Here is a tiny trained network, its code and every weight. The questions are about switching its units off for an input and a target symbol, where a switched-off unit gives its printed mean instead of its output.

import numpy as np


def w(rows, s, z=0):
    codes = np.array(rows[::2]) - 128.0
    scale = np.full(codes.shape[1], s)
    scale[-1] = z or s
    return codes * scale


def f(y):
    return np.maximum(y, 0)


def softmax(a):
    e = np.exp(a - a.max(-1, keepdims=True))
    return e / e.sum(-1, keepdims=True)


def log_softmax(a):
    a = a - a.max(-1, keepdims=True)
    return a - np.log(np.exp(a).sum(-1, keepdims=True))


def net(x, mask):
    ids = ['αβγδεζηθλμπστψω'.index(c) for c in x.split()]
    T = len(ids)
    res = E[ids] + P[:T]
    u = 0
    for l in range(2):
        r = res
        for j in range(2):
            rows = slice(2 * j, 2 * j + 2)
            q, k, v = (r @ M[l][rows].T for M in (Q, K, V))
            z = softmax(np.where(np.tri(T) > 0, q @ k.T / 2**0.5, -1e9)) @ v
            o = O[l][rows]
            res = res + np.where(mask[u + j], z, o[:, -1]) @ o[:, :-1]
        u += 2
        y = f(res @ A[l][:, :-1].T + A[l][:, -1])
        res = res + np.where(mask[u : u + 4], y, B[l][:, -1]) @ B[l][:, :-1]
        u += 4
    return log_softmax(res[-1] @ U[:, :-1].T + U[:, -1])


Q, K, V, O, A, B = {}, {}, {}, {}, {}, {}
E = w([
[101,118,36,146,102,171],'α',
[140,72,142,199,125,180],'β',
[39,131,155,148,145,172],'γ',
[92,170,143,114,94,44],'δ',
[120,134,172,186,161,72],'ε',
[34,136,117,141,79,134],'ζ',
[182,61,55,58,120,156],'η',
[36,61,145,184,170,167],'θ',
[202,78,91,146,134,70],'λ',
[95,66,100,141,181,87],'μ',
[179,242,121,102,195,152],'π',
[102,49,211,105,240,110],'σ',
[126,66,125,96,142,138],'τ',
[105,2,116,229,135,78],'ψ',
[93,131,68,202,120,111],'ω',
],0.022)
P = w([
[159,139,59,194,157,226],'0',
[147,126,64,170,146,213],'1',
[130,121,72,164,145,198],'2',
[118,103,72,164,140,178],'3',
[129,103,89,156,142,182],'4',
[108,95,109,158,146,161],'5',
[125,92,100,138,139,178],'6',
[130,83,118,142,133,172],'7',
[147,89,122,137,135,193],'8',
[153,89,149,145,131,192],'9',
[169,93,145,134,127,194],'10',
[236,123,172,132,99,253],'11',
[89,54,92,164,129,169],'12',
],0.0052)
Q[0] = w([
[12,151,105,151,157,58],'0.h1',
[254,129,203,123,150,147],'0.h1',
[93,148,187,181,55,87],'0.h2',
[105,166,32,64,32,93],'0.h2',
],0.0085)
K[0] = w([
[39,155,201,71,201,57],'0.h1',
[210,104,154,61,212,202],'0.h1',
[147,11,75,254,136,228],'0.h2',
[184,92,71,112,41,165],'0.h2',
],0.0075)
V[0] = w([
[55,140,2,183,166,75],'0.h1',
[188,158,169,115,109,157],'0.h1',
[119,207,106,152,214,15],'0.h2',
[125,169,147,120,105,27],'0.h2',
],0.0058)
O[0] = w([
[202,127,175,179,115,196,254],'0.h1',
[18,3,124,141,191,42,60],'0.h1',
[83,47,109,175,95,116,111],'0.h2',
[50,199,164,107,224,83,66],'0.h2',
],0.0062,0.0033)
A[0] = w([
[79,192,211,165,99,105,1],'0.n1',
[128,137,91,242,82,1,70],'0.n2',
[24,59,116,252,76,71,40],'0.n3',
[144,216,104,70,21,44,139],'0.n4',
],0.0057,0.0021)
B[0] = w([
[170,38,148,171,49,154,172],'0.n1',
[174,170,151,116,114,94,241],'0.n2',
[223,142,51,95,106,177,252],'0.n3',
[38,3,167,100,80,103,239],'0.n4',
],0.0066,0.0024)
Q[1] = w([
[174,91,116,100,78,156],'1.h1',
[48,136,2,118,89,72],'1.h1',
[153,8,69,198,61,194],'1.h2',
[199,88,121,184,188,229],'1.h2',
],0.0082)
K[1] = w([
[166,191,190,35,198,85],'1.h1',
[126,184,2,152,102,205],'1.h1',
[104,207,211,26,136,66],'1.h2',
[195,157,212,74,130,128],'1.h2',
],0.008)
V[1] = w([
[51,111,1,139,92,99],'1.h1',
[123,19,192,109,92,101],'1.h1',
[63,57,83,140,139,124],'1.h2',
[148,161,110,121,202,157],'1.h2',
],0.0076)
O[1] = w([
[183,142,181,129,94,159,205],'1.h1',
[100,89,61,142,106,98,101],'1.h1',
[115,78,110,129,127,176,108],'1.h2',
[117,153,1,163,211,138,3],'1.h2',
],0.0099,0.0021)
A[1] = w([
[186,97,109,102,88,179,44],'1.n1',
[66,104,154,135,159,191,2],'1.n2',
[125,149,178,248,131,117,89],'1.n3',
[2,204,136,140,85,183,111],'1.n4',
],0.0093,0.0054)
B[1] = w([
[63,142,59,138,100,63,254],'1.n1',
[29,229,85,69,107,86,145],'1.n2',
[78,149,108,164,103,60,163],'1.n3',
[247,95,107,73,133,51,174],'1.n4',
],0.012,0.0074)
U = w([
[219,89,147,168,202,151,233],'α',
[2,165,120,163,118,119,93],'β',
[155,35,136,227,117,169,84],'γ',
[93,202,165,72,114,24,138],'δ',
[105,153,127,197,113,66,77],'ε',
[141,205,160,91,180,129,183],'ζ',
[111,34,99,86,136,160,126],'η',
[172,181,83,56,87,32,1],'θ',
[149,28,168,191,149,226,171],'λ',
[114,132,104,109,69,212,148],'μ',
[131,83,193,133,62,119,210],'π',
[61,96,129,201,85,240,111],'σ',
[106,109,138,172,176,26,80],'τ',
[138,160,128,175,62,185,114],'ψ',
[240,56,127,181,127,71,13],'ω',
],0.0085,0.0099)

Each question gives the input, a string of symbols that net reads in full, and the target symbol t.
The units are the heads (2 rows each of Q, K, V and O) and the neurons (one row each of A and B). Each row of codes is followed by its name. A weight is (code - 128) times the scale printed after its matrix; where a second scale follows, it is the last column's (O, A, B and U).
mask holds one flag per unit, layer by layer, with each layer's heads first. A switched-off unit (its flag False) gives its mean, the last column of its rows in O or B, instead of its output. The means were averaged over made-up inputs and are rounded, as every weight is.
A unit's drop is (log p(t) with every unit on - log p(t) with that unit switched off) / (log p(t) with every unit on - log p(t) with every unit switched off).
The circuit of an input: a set's keep is (log p(t) with only the set's units on - log p(t) with every unit switched off) / (log p(t) with every unit on - log p(t) with every unit switched off). Starting from all 12 units, units are removed one at a time, each time the one whose removal leaves the highest keep (on an exact tie, the one counted first), for as long as the keep stays at least 0.8.
units of the circuit, in order: the units of the circuit, biggest drop first
top k neurons: the k neurons with the biggest drops, biggest first
k most important neurons of layer l: the k neurons of layer l with the biggest drops, biggest first
which heads matter: for each layer, one digit per head in row order, 1 if its drop is at least 0.15 and else 0, layers parted by /
input τ μ π, target α: units of the circuit, in order : [1.n1; 1.h2; 0.h2]
input τ δ λ β λ η η β η η λ β, target π: which heads matter : 00 / 01
input γ η η δ δ δ δ δ δ η α, target π: most important neuron of layer 1 : [1.n4]
input π τ α λ, target α: which heads matter : 00 / 11
input η δ δ δ γ, target π: which heads matter : 00 / 11
input ζ γ η δ α η η α ε γ, target δ: units of the circuit, in order : [1.n2; 1.n4]
input η π λ, target α: units of the circuit, in order : [1.h2; 1.n1; 1.h1]
input γ η μ, target α: which heads matter : 00 / 01
input η ψ δ γ ε π η μ, target α: units of the circuit, in order : [1.n1; 1.h2]
input η α σ σ ψ α δ ω γ σ, target η: which heads matter : 01 / 10
input π δ π δ, target π: which heads matter : 00 / 00
input α δ δ δ γ η η δ α λ, target π: units of the circuit, in order : [1.h2; 0.n4]
input η λ δ η δ ζ, target π: units of the circuit, in order : [1.h2; 0.n4; 0.n1]
input γ α σ α λ β, target σ: units of the circuit, in order : [1.n4; 1.h2; 1.n2]
input η λ γ η η δ δ η γ η, target π: units of the circuit, in order : [1.h2; 0.n4]
input η η δ η α δ η, target π: top 2 neurons : [0.n4; 0.n3]
input ζ γ τ β η π, target α: units of the circuit, in order : [1.n1; 1.n2]
input ε η γ δ η δ δ τ δ η η γ, target δ: top 3 neurons : [1.n2; 1.n4; 1.n3]
input γ π β δ μ α η η ω δ γ η γ, target π: top neuron : [1.n4]
